Below is a small trained network, with its code and all its weights. Each question gives an input and a class and asks what happens when units are switched off, that is, made to give their printed mean instead of their output.

import numpy as np


def w(rows, s, z=0):
    codes = np.array(rows[::2]) - 128.0
    scale = np.full(codes.shape[1], s)
    scale[-1] = z or s
    return codes * scale


def f(y):
    return y / 2 * (1 + np.tanh(0.7978845608 * (y + 0.044715 * y**3)))


def log_softmax(a):
    a = a - a.max(-1, keepdims=True)
    return a - np.log(np.exp(a).sum(-1, keepdims=True))


def net(x, mask):
    res = np.array(x, float).reshape(1, 7) / 4 @ E
    y = f(res @ A[0][:, :-1].T + A[0][:, -1])
    res = res + np.where(mask, y, B[0][:, -1]) @ B[0][:, :-1]
    return log_softmax(res[-1] @ U[:, :-1].T + U[:, -1])


A, B = {}, {}
E = w([
[126,129,124,129],'x0',
[124,128,123,132],'x1',
[126,130,128,128],'x2',
[133,150,44,2],'x3',
[131,127,132,125],'x4',
[42,28,167,80],'x5',
[46,235,191,102],'x6',
],0.0086)
A[0] = w([
[59,230,184,106,199],'n1',
[117,94,93,60,148],'n2',
[52,175,185,97,164],'n3',
[43,244,197,99,206],'n4',
[179,203,106,161,214],'n5',
[134,153,38,5,195],'n6',
[133,154,38,2,196],'n7',
[176,142,93,165,200],'n8',
[121,70,144,149,169],'n9',
[65,216,170,108,187],'n10',
[71,36,165,90,204],'n11',
[199,218,102,165,234],'n12',
[41,22,167,78,208],'n13',
[183,52,95,149,230],'n14',
[148,69,137,132,168],'n15',
[195,187,99,152,223],'n16',
[110,207,172,129,171],'n17',
[176,74,76,147,212],'n18',
[202,41,83,141,239],'n19',
[84,134,195,110,155],'n20',
[153,173,120,150,162],'n21',
[134,118,164,199,199],'n22',
[122,114,201,241,241],'n23',
[122,109,209,254,254],'n24',
[152,165,135,158,167],'n25',
],0.0089,0.0076)
B[0] = w([
[108,175,167,128,211],'n1',
[121,103,128,89,170],'n2',
[111,137,174,124,181],'n3',
[107,171,174,128,226],'n4',
[161,182,108,133,215],'n5',
[119,136,111,60,238],'n6',
[116,138,112,24,239],'n7',
[171,137,90,134,192],'n8',
[122,98,127,145,163],'n9',
[111,169,164,123,197],'n10',
[78,65,144,134,206],'n11',
[157,184,102,132,240],'n12',
[65,64,165,122,223],'n13',
[146,79,78,146,222],'n14',
[124,108,118,135,164],'n15',
[159,158,88,128,220],'n16',
[120,159,144,135,178],'n17',
[157,97,80,121,208],'n18',
[148,78,62,127,239],'n19',
[110,126,171,137,160],'n20',
[139,163,114,136,163],'n21',
[142,122,134,172,188],'n22',
[141,124,148,203,233],'n23',
[140,120,147,248,247],'n24',
[145,156,123,147,163],'n25',
],0.014,0.011)
U = w([
[228,124,60,217,254],'0',
[105,7,118,211,179],'1',
[160,230,176,212,89],'2',
[43,111,226,197,54],'3',
[214,142,24,60,163],'4',
[81,24,76,54,89],'5',
[118,254,119,58,161],'6',
[38,126,202,34,26],'7',
],0.0057,0.00089)

Each question gives the input, the list of numbers given to net, and the class t.
The units are the neurons (one row each of A and B). Each row of codes is followed by its name. A weight is (code - 128) times the scale printed after its matrix; where a second scale follows, it is the last column's (A, B and U).
mask holds one flag per neuron, in row order. A switched-off neuron (its flag False) gives its mean, the last column of its row in B, instead of its output. The means were averaged over made-up inputs and are rounded, as every weight is.
A unit's drop is (log p(t) with every unit on - log p(t) with that unit switched off) / (log p(t) with every unit on - log p(t) with every unit switched off).
top k neurons: the k neurons with the biggest drops, biggest first
drop when u is switched off: that unit's drop, to one decimal
input [-4,3,-7,1,-3,7,-1], class 5: top 2 neurons -> [n24, n23]
input [-5,1,6,2,4,-8,7], class 6: top 2 neurons -> [n24, n23]
input [7,2,0,-1,2,8,1], class 3: top neuron -> [n19]
input [8,-8,-4,-4,1,1,-5], class 1: top 3 neurons -> [n12, n5, n16]
input [0,5,0,1,-4,-8,-6], class 4: top 2 neurons -> [n24, n23]
input [-6,-7,-5,-8,-6,1,2], class 3: top 3 neurons -> [n12, n16, n5]
input [-2,-1,5,3,6,0,2], class 6: top 2 neurons -> [n13, n11]
input [-3,0,7,1,5,-1,1], class 6: drop when n7 is switched off -> -0.1
input [-6,2,-3,2,-7,5,0], class 5: drop when n8 is switched off -> -0.1
input [2,1,8,1,7,-5,-7], class 4: drop when n24 is switched off -> 0.4
input [7,-4,-7,1,-3,3,6], class 7: top 2 neurons -> [n24, n23]
